Below is a small trained network, with its code and all its weights. Each question gives an input and a target symbol and asks what happens when units are switched off, that is, made to give their printed mean instead of their output.

import numpy as np


def w(rows, s, z=0):
    codes = np.array(rows[::2]) - 128.0
    scale = np.full(codes.shape[1], s)
    scale[-1] = z or s
    return codes * scale


def norm(h):
    return h / np.sqrt((h * h).mean(-1, keepdims=True) + 1e-5)


def f(y):
    return np.maximum(y, 0)


def softmax(a):
    e = np.exp(a - a.max(-1, keepdims=True))
    return e / e.sum(-1, keepdims=True)


def log_softmax(a):
    a = a - a.max(-1, keepdims=True)
    return a - np.log(np.exp(a).sum(-1, keepdims=True))


def net(x, mask):
    ids = ['ΓΛΣζμξφ'.index(c) for c in x.split()]
    T = len(ids)
    res = E[ids] + P[:T]
    q, k, v = (norm(res) @ M[0].T for M in (Q, K, V))
    z = softmax(np.where(np.tri(T) > 0, q @ k.T / 2**0.5, -1e9)) @ v
    res = res + np.where(mask[0], z, O[0][:, -1]) @ O[0][:, :-1]
    y = f(norm(res) @ A[0][:, :-1].T + A[0][:, -1])
    res = res + np.where(mask[1:13], y, B[0][:, -1]) @ B[0][:, :-1]
    return log_softmax(norm(res)[-1] @ U[:, :-1].T + U[:, -1])


Q, K, V, O, A, B = {}, {}, {}, {}, {}, {}
E = w([
[84,140,60,162,149,186],'Γ',
[105,110,57,153,97,156],'Λ',
[161,249,108,111,106,138],'Σ',
[122,246,104,130,173,186],'ζ',
[133,185,77,134,97,142],'μ',
[66,181,85,159,196,209],'ξ',
[254,138,162,24,170,164],'φ',
],0.00082)
P = w([
[69,119,111,179,133,103],'0',
[144,90,154,115,89,168],'1',
[158,86,147,104,120,110],'2',
[150,82,192,54,116,156],'3',
[90,77,205,23,165,16],'4',
[205,133,64,165,156,100],'5',
[47,205,120,135,21,46],'6',
[172,156,69,194,3,179],'7',
[211,40,112,137,123,201],'8',
],0.0016)
Q[0] = w([
[187,134,113,164,52,254],'head 0',
[59,188,111,196,77,94],'head 0',
],0.0082)
K[0] = w([
[158,110,112,109,223,40],'head 0',
[123,83,226,2,118,162],'head 0',
],0.008)
V[0] = w([
[130,252,155,103,122,95],'head 0',
[139,126,100,130,28,96],'head 0',
],0.0041)
O[0] = w([
[108,100,20,25,223,12,1],'head 0',
[15,203,5,100,15,237,19],'head 0',
],0.0031,0.00067)
A[0] = w([
[42,126,67,82,56,153,93],'neuron 0',
[130,63,164,148,160,40,135],'neuron 1',
[113,159,170,139,122,194,93],'neuron 2',
[168,176,105,137,222,128,47],'neuron 3',
[171,98,205,100,150,105,4],'neuron 4',
[86,96,112,61,165,60,180],'neuron 5',
[142,166,172,140,78,184,59],'neuron 6',
[170,73,179,137,152,64,201],'neuron 7',
[122,65,110,153,102,143,232],'neuron 8',
[196,115,255,172,145,127,187],'neuron 9',
[119,116,176,209,123,90,36],'neuron 10',
[65,146,110,208,161,128,209],'neuron 11',
],0.0031,0.0011)
B[0] = w([
[139,226,148,173,254,162,196],'neuron 0',
[190,227,247,103,158,186,192],'neuron 1',
[155,71,106,110,80,59,178],'neuron 2',
[162,66,104,106,21,138,159],'neuron 3',
[76,237,55,108,61,210,170],'neuron 4',
[89,46,138,95,18,81,180],'neuron 5',
[131,50,103,110,101,74,193],'neuron 6',
[165,201,189,118,144,207,213],'neuron 7',
[162,147,158,60,168,94,189],'neuron 8',
[26,81,45,233,168,78,250],'neuron 9',
[114,121,139,126,173,11,160],'neuron 10',
[193,115,127,42,67,179,172],'neuron 11',
],0.0023,0.0027)
U = w([
[163,125,164,108,156,99,15],'Γ',
[93,5,107,205,91,67,248],'Λ',
[107,127,126,186,2,243,99],'Σ',
[69,97,9,26,174,38,136],'ζ',
[116,176,224,242,249,127,103],'μ',
[98,248,63,114,196,223,212],'ξ',
[199,140,197,5,135,107,76],'φ',
],0.0058,0.0013)

Each question gives the input, a string of symbols that net reads in full, and the target symbol t.
The units are the heads (2 rows each of Q, K, V and O) and the neurons (one row each of A and B). Each row of codes is followed by its name. A weight is (code - 128) times the scale printed after its matrix; where a second scale follows, it is the last column's (O, A, B and U).
mask holds one flag per unit, heads first, then neurons. A switched-off unit (its flag False) gives its mean, the last column of its rows in O or B, instead of its output. The means were averaged over made-up inputs and are rounded, as every weight is.
A unit's drop is (log p(t) with every unit on - log p(t) with that unit switched off) / (log p(t) with every unit on - log p(t) with every unit switched off).
The circuit of an input: a set's keep is (log p(t) with only the set's units on - log p(t) with every unit switched off) / (log p(t) with every unit on - log p(t) with every unit switched off). Starting from the 12 units with the biggest drops (on a tie, the unit counted first), units are removed one at a time, each time the one whose removal leaves the highest keep (on an exact tie, the one counted first), for as long as the keep stays at least 0.8.
circuit, biggest first: the units of the circuit, biggest drop first
k most important neurons: the k neurons with the biggest drops, biggest first
drop when u is switched off: that unit's drop, to one decimal
input ζ μ Γ ξ Λ, target ξ: circuit, biggest first : (head 0; neuron 0)
input Λ ζ ξ Σ Γ Γ μ Γ, target Λ: circuit, biggest first : (head 0; neuron 1; neuron 4)
input ξ Γ ζ Σ, target μ: circuit, biggest first : (neuron 9)
input Λ μ ξ Σ ξ, target ξ: circuit, biggest first : (head 0; neuron 0)
input Γ Σ φ, target Σ: circuit, biggest first : (neuron 4; head 0)
input ξ Λ μ, target μ: circuit, biggest first : (neuron 9; neuron 7)
input μ ζ ζ μ ξ ζ, target φ: 2 most important neurons : (neuron 9; neuron 3)
input ζ Γ Λ, target φ: 2 most important neurons : (neuron 5; neuron 0)
input Λ Λ Σ ξ Γ ζ Γ μ, target Λ: 3 most important neurons : (neuron 1; neuron 0; neuron 7)
input Σ Λ Λ, target ζ: drop when neuron 5 is switched off : 0.1
input Λ μ ζ Σ ζ, target ξ: drop when neuron 10 is switched off : 0.0
input μ ζ Γ ζ ξ Γ ξ, target φ: drop when neuron 2 is switched off : 0.0
